Below is a small trained network, with its code and all its weights. Each question gives an input and a class and asks what happens when units are switched off, that is, made to give their printed mean instead of their output.

import numpy as np


def w(rows, s, z=0):
    codes = np.array(rows[::2]) - 128.0
    scale = np.full(codes.shape[1], s)
    scale[-1] = z or s
    return codes * scale


def norm(h):
    return h / np.sqrt((h * h).mean(-1, keepdims=True) + 1e-5)


def f(y):
    return np.maximum(y, 0)


def log_softmax(a):
    a = a - a.max(-1, keepdims=True)
    return a - np.log(np.exp(a).sum(-1, keepdims=True))


def net(x, mask):
    res = np.array(x, float).reshape(1, 8) / 4 @ E
    u = 0
    for l in range(3):
        y = f(norm(res) @ A[l][:, :-1].T + A[l][:, -1])
        res = res + np.where(mask[u : u + 6], y, B[l][:, -1]) @ B[l][:, :-1]
        u += 6
    return log_softmax(norm(res)[-1] @ U[:, :-1].T + U[:, -1])


A, B = {}, {}
E = w([
[128,138,113,124],'x0',
[254,25,123,139],'x1',
[128,126,131,127],'x2',
[130,129,130,127],'x3',
[205,211,193,2],'x4',
[126,163,81,120],'x5',
[206,195,150,230],'x6',
[129,109,154,133],'x7',
],0.0067)
A[0] = w([
[99,112,94,252,162],'0.n1',
[211,41,81,96,41],'0.n2',
[233,147,113,189,13],'0.n3',
[137,243,198,247,78],'0.n4',
[66,122,117,171,1],'0.n5',
[126,61,72,159,121],'0.n6',
],0.012,0.0023)
B[0] = w([
[67,173,177,236,248],'0.n1',
[183,110,9,93,217],'0.n2',
[99,201,232,188,212],'0.n3',
[209,17,2,36,254],'0.n4',
[68,57,132,83,178],'0.n5',
[73,170,146,180,204],'0.n6',
],0.0089,0.0065)
A[1] = w([
[184,206,217,166,45],'1.n1',
[3,140,160,160,47],'1.n2',
[75,137,162,83,107],'1.n3',
[29,46,49,202,50],'1.n4',
[208,156,137,92,40],'1.n5',
[163,208,121,155,2],'1.n6',
],0.013,0.0009)
B[1] = w([
[158,178,98,189,165],'1.n1',
[96,74,111,28,211],'1.n2',
[113,193,134,96,163],'1.n3',
[254,156,92,154,252],'1.n4',
[135,136,81,56,187],'1.n5',
[142,65,167,132,154],'1.n6',
],0.017,0.011)
A[2] = w([
[198,159,121,125,196],'2.n1',
[116,141,162,210,7],'2.n2',
[112,103,77,46,199],'2.n3',
[3,213,194,94,189],'2.n4',
[88,161,145,224,12],'2.n5',
[101,137,114,230,253],'2.n6',
],0.016,0.0005)
B[2] = w([
[88,74,123,195,231],'2.n1',
[87,185,119,130,143],'2.n2',
[104,151,174,88,250],'2.n3',
[134,129,144,252,161],'2.n4',
[85,163,176,94,142],'2.n5',
[113,137,182,78,155],'2.n6',
],0.023,0.012)
U = w([
[94,128,127,9,254],'0',
[181,92,71,206,94],'1',
[56,211,213,189,41],'2',
],0.013,0.00044)

Each question gives the input, the list of numbers given to net, and the class t.
The units are the neurons (one row each of A and B). Each row of codes is followed by its name. A weight is (code - 128) times the scale printed after its matrix; where a second scale follows, it is the last column's (A, B and U).
mask holds one flag per neuron, layer by layer. A switched-off neuron (its flag False) gives its mean, the last column of its row in B, instead of its output. The means were averaged over made-up inputs and are rounded, as every weight is.
A unit's drop is (log p(t) with every unit on - log p(t) with that unit switched off) / (log p(t) with every unit on - log p(t) with every unit switched off).
The circuit of an input: a set's keep is (log p(t) with only the set's units on - log p(t) with every unit switched off) / (log p(t) with every unit on - log p(t) with every unit switched off). Starting from the 12 units with the biggest drops (on a tie, the unit counted first), units are removed one at a time, each time the one whose removal leaves the highest keep (on an exact tie, the one counted first), for as long as the keep stays at least 0.8.
circuit, biggest first: the units of the circuit, biggest drop first
most important unit: the unit with the biggest drop
top k neurons: the k neurons with the biggest drops, biggest first
top k neurons in layer l: the k neurons of layer l with the biggest drops, biggest first
drop when u is switched off: that unit's drop, to one decimal
input [8,1,0,-8,-3,-6,-8,6], class 1: most important unit	1.n4
input [7,-2,-6,8,5,-5,-4,3], class 2: circuit, biggest first	[2.n4; 1.n4]
input [8,-7,-1,-2,-5,-7,1,8], class 1: top 4 neurons	[1.n4; 0.n4; 0.n3; 1.n5]
input [4,-3,-7,1,5,-4,8,-4], class 0: top 2 neurons	[0.n4; 1.n4]
input [3,-2,-4,-5,4,3,5,0], class 0: top 2 neurons	[0.n4; 1.n4]
input [8,-3,6,-1,-1,-1,5,5], class 1: top 2 neurons	[0.n4; 0.n1]
input [-2,1,-1,4,-5,7,4,3], class 2: top 2 neurons in layer 0	[0.n1; 0.n3]
input [-4,-8,-8,-4,0,7,5,-7], class 1: circuit, biggest first	[0.n4; 1.n2]
input [5,2,-3,-7,-6,8,8,7], class 2: top 2 neurons	[0.n3; 0.n1]
input [-4,5,7,8,6,-6,1,-2], class 1: top 2 neurons	[1.n2; 0.n4]
input [2,5,-1,-8,-5,2,1,-7], class 2: circuit, biggest first	[0.n1; 0.n4]
input [-4,-4,7,0,0,-2,6,-1], class 1: top 3 neurons	[0.n4; 1.n2; 0.n1]
input [3,0,-2,1,-6,0,-5,-2], class 0: top 2 neurons in layer 2	[2.n3; 2.n4]
input [1,-5,0,-3,-8,-7,0,-4], class 0: most important unit	1.n2
input [3,-8,4,-1,6,5,3,2], class 0: top 2 neurons in layer 0	[0.n4; 0.n1]
input [5,-3,-4,3,-6,-7,-2,3], class 0: top 3 neurons	[1.n2; 1.n4; 0.n4]
input [-5,4,6,7,6,4,1,0], class 1: top 3 neurons	[1.n1; 0.n4; 1.n2]
input [7,-5,8,-5,-2,7,2,6], class 1: top 2 neurons	[0.n4; 1.n4]
input [-1,-8,6,6,7,-7,3,-5], class 0: top 2 neurons	[0.n4; 0.n1]
input [-8,-6,8,5,3,-7,2,-5], class 0: circuit, biggest first	[0.n4]
input [2,-3,3,4,-3,-2,-1,8], class 0: top 2 neurons	[1.n2; 1.n4]
input [-7,3,-2,-4,-5,7,4,3], class 2: top 2 neurons in layer 0	[0.n1; 0.n3]
input [7,-4,-8,6,-1,-3,4,5], class 1: top 2 neurons in layer 0	[0.n1; 0.n4]
input [8,-2,8,-2,7,-4,7,2], class 0: drop when 0.n4 is switched off	3.9
input [7,2,2,-1,-4,5,1,0], class 2: drop when 0.n1 is switched off	1.0
input [6,-4,-2,-6,4,-2,-7,5], class 2: drop when 2.n4 is switched off	0.5
input [4,7,-8,2,-1,6,4,3], class 2: circuit, biggest first	[0.n3]
input [1,-4,-4,-4,7,-2,-6,5], class 2: drop when 2.n4 is switched off	0.5
input [-6,3,3,6,-5,1,2,2], class 2: top 2 neurons in layer 0	[0.n1; 0.n4]
